Here is a tiny trained network, its code and every weight. The questions are about switching its units off for an input and a class, where a switched-off unit gives its printed mean instead of its output.

import numpy as np


def w(rows, s, z=0):
    codes = np.array(rows[::2]) - 128.0
    scale = np.full(codes.shape[1], s)
    scale[-1] = z or s
    return codes * scale


def f(y):
    return np.maximum(y, 0)


def log_softmax(a):
    a = a - a.max(-1, keepdims=True)
    return a - np.log(np.exp(a).sum(-1, keepdims=True))


def net(x, mask):
    res = np.array(x, float).reshape(1, 4) / 4 @ E
    y = f(res @ A[0][:, :-1].T + A[0][:, -1])
    res = res + np.where(mask, y, B[0][:, -1]) @ B[0][:, :-1]
    return log_softmax(res[-1] @ U[:, :-1].T + U[:, -1])


A, B = {}, {}
E = w([
[106,109,253,80,25,152,132],'x0',
[96,46,175,228,190,182,92],'x1',
[57,180,78,237,79,192,180],'x2',
[39,204,241,170,196,69,176],'x3',
],0.008)
A[0] = w([
[121,50,174,185,166,219,54,72],'N0',
[72,55,163,149,193,157,103,112],'N1',
[117,147,192,161,208,37,168,105],'N2',
[98,245,205,106,193,27,146,145],'N3',
[139,183,33,159,247,124,93,49],'N4',
[40,188,164,170,138,16,136,133],'N5',
[137,133,44,129,221,104,163,104],'N6',
[117,89,198,75,41,192,173,153],'N7',
[72,85,232,63,46,189,89,224],'N8',
[143,28,59,75,78,180,91,137],'N9',
[75,179,68,181,83,162,176,231],'N10',
[173,247,49,74,62,58,148,134],'N11',
[147,20,80,93,61,171,86,121],'N12',
[165,98,197,72,143,101,58,78],'N13',
[170,115,49,167,210,99,182,47],'N14',
[99,124,41,70,202,161,125,131],'N15',
[200,120,161,67,129,60,88,26],'N16',
[179,95,79,108,94,147,114,120],'N17',
[106,234,70,61,31,8,175,222],'N18',
[188,249,128,41,104,123,176,84],'N19',
[210,127,90,179,65,161,90,185],'N20',
[186,100,119,72,240,28,75,42],'N21',
[92,240,153,60,196,95,209,145],'N22',
[206,1,91,93,111,187,136,162],'N23',
[99,212,180,146,184,101,97,201],'N24',
[144,132,152,196,58,177,201,122],'N25',
[89,64,154,153,220,212,61,91],'N26',
[135,89,189,76,122,101,73,131],'N27',
[180,64,32,99,87,198,111,132],'N28',
[87,184,71,164,82,235,231,137],'N29',
[177,81,42,124,119,126,74,156],'N30',
[202,116,180,79,214,103,111,81],'N31',
[126,133,189,147,32,162,144,133],'N32',
[105,32,157,248,151,117,74,2],'N33',
[152,179,77,151,233,113,95,85],'N34',
[66,149,190,135,193,104,166,113],'N35',
[182,83,144,67,181,83,122,66],'N36',
],0.0067,0.00084)
B[0] = w([
[94,81,60,71,142,176,41,210],'N0',
[131,76,101,67,109,169,91,191],'N1',
[107,118,116,162,59,190,243,224],'N2',
[112,98,137,117,107,139,194,255],'N3',
[69,161,87,118,130,57,94,223],'N4',
[143,113,132,135,95,168,165,232],'N5',
[33,163,83,113,96,67,115,202],'N6',
[78,186,81,97,82,45,108,197],'N7',
[28,209,55,117,101,23,86,213],'N8',
[115,136,139,135,94,151,195,214],'N9',
[181,168,174,174,203,157,72,214],'N10',
[132,61,126,67,148,180,83,234],'N11',
[139,141,116,150,69,139,204,211],'N12',
[162,186,176,183,181,119,106,184],'N13',
[68,164,96,132,109,48,114,200],'N14',
[71,149,91,110,65,96,122,181],'N15',
[155,148,156,141,164,136,116,190],'N16',
[145,94,133,133,108,150,192,184],'N17',
[123,45,111,70,190,186,39,246],'N18',
[96,94,167,93,129,162,71,212],'N19',
[159,133,137,156,122,137,205,190],'N20',
[177,170,216,181,174,121,105,215],'N21',
[138,93,114,110,101,169,173,231],'N22',
[128,137,112,145,82,158,162,214],'N23',
[108,110,123,128,97,167,186,210],'N24',
[153,181,166,160,156,108,90,188],'N25',
[102,69,120,69,120,160,80,204],'N26',
[164,165,149,183,155,95,129,177],'N27',
[167,125,160,154,50,146,177,223],'N28',
[218,165,219,253,206,165,59,223],'N29',
[112,148,149,110,109,140,173,202],'N30',
[190,174,179,203,191,130,141,188],'N31',
[67,194,92,133,133,56,85,185],'N32',
[125,89,150,86,140,160,92,212],'N33',
[48,175,56,104,94,71,118,202],'N34',
[120,105,108,117,70,163,208,214],'N35',
[185,165,182,183,161,158,96,184],'N36',
],0.0062,0.0084)
U = w([
[137,111,136,138,80,164,240,20],'0',
[75,192,100,115,111,5,89,179],'1',
[191,182,181,214,208,143,83,3],'2',
[124,30,124,51,151,185,52,207],'3',
],0.011,0.00019)

Each question gives the input, the list of numbers given to net, and the class t.
The units are the neurons (one row each of A and B). Each row of codes is followed by its name. A weight is (code - 128) times the scale printed after its matrix; where a second scale follows, it is the last column's (A, B and U).
mask holds one flag per neuron, in row order. A switched-off neuron (its flag False) gives its mean, the last column of its row in B, instead of its output. The means were averaged over made-up inputs and are rounded, as every weight is.
A unit's drop is (log p(t) with every unit on - log p(t) with that unit switched off) / (log p(t) with every unit on - log p(t) with every unit switched off).
The circuit of an input: a set's keep is (log p(t) with only the set's units on - log p(t) with every unit switched off) / (log p(t) with every unit on - log p(t) with every unit switched off). Starting from the 12 units with the biggest drops (on a tie, the unit counted first), units are removed one at a time, each time the one whose removal leaves the highest keep (on an exact tie, the one counted first), for as long as the keep stays at least 0.8.
circuit, biggest first: the units of the circuit, biggest drop first
top k neurons: the k neurons with the biggest drops, biggest first
drop of u: that unit's drop, to one decimal
input [1,-8,7,-3], class 3: circuit, biggest first	(N18)
input [5,4,4,1], class 1: circuit, biggest first	(N8, N32)
input [-7,-8,2,-2], class 3: top 4 neurons	(N11, N18, N8, N19)
input [-3,-6,7,5], class 2: top 2 neurons	(N29, N10)
input [1,-8,0,8], class 0: top 2 neurons	(N2, N3)
input [8,-2,-8,0], class 1: top 3 neurons	(N8, N7, N29)
input [5,5,1,-1], class 1: circuit, biggest first	(N8, N7)
input [-4,-7,-2,-4], class 3: top 2 neurons	(N18, N11)
input [7,5,-7,0], class 1: top 4 neurons	(N8, N7, N29, N10)
input [0,2,8,7], class 2: top 3 neurons	(N29, N10, N25)
input [4,7,6,-2], class 3: top 2 neurons	(N0, N26)
input [0,2,-3,-3], class 0: top 3 neurons	(N29, N10, N18)
input [-5,-8,8,0], class 2: top 2 neurons	(N29, N10)
input [-4,3,-6,-1], class 2: top neuron	(N21)
input [-4,8,6,6], class 3: drop of N26	0.2
input [-7,-4,-3,-6], class 1: drop of N30	-0.1
input [3,0,1,-8], class 0: drop of N6	0.0
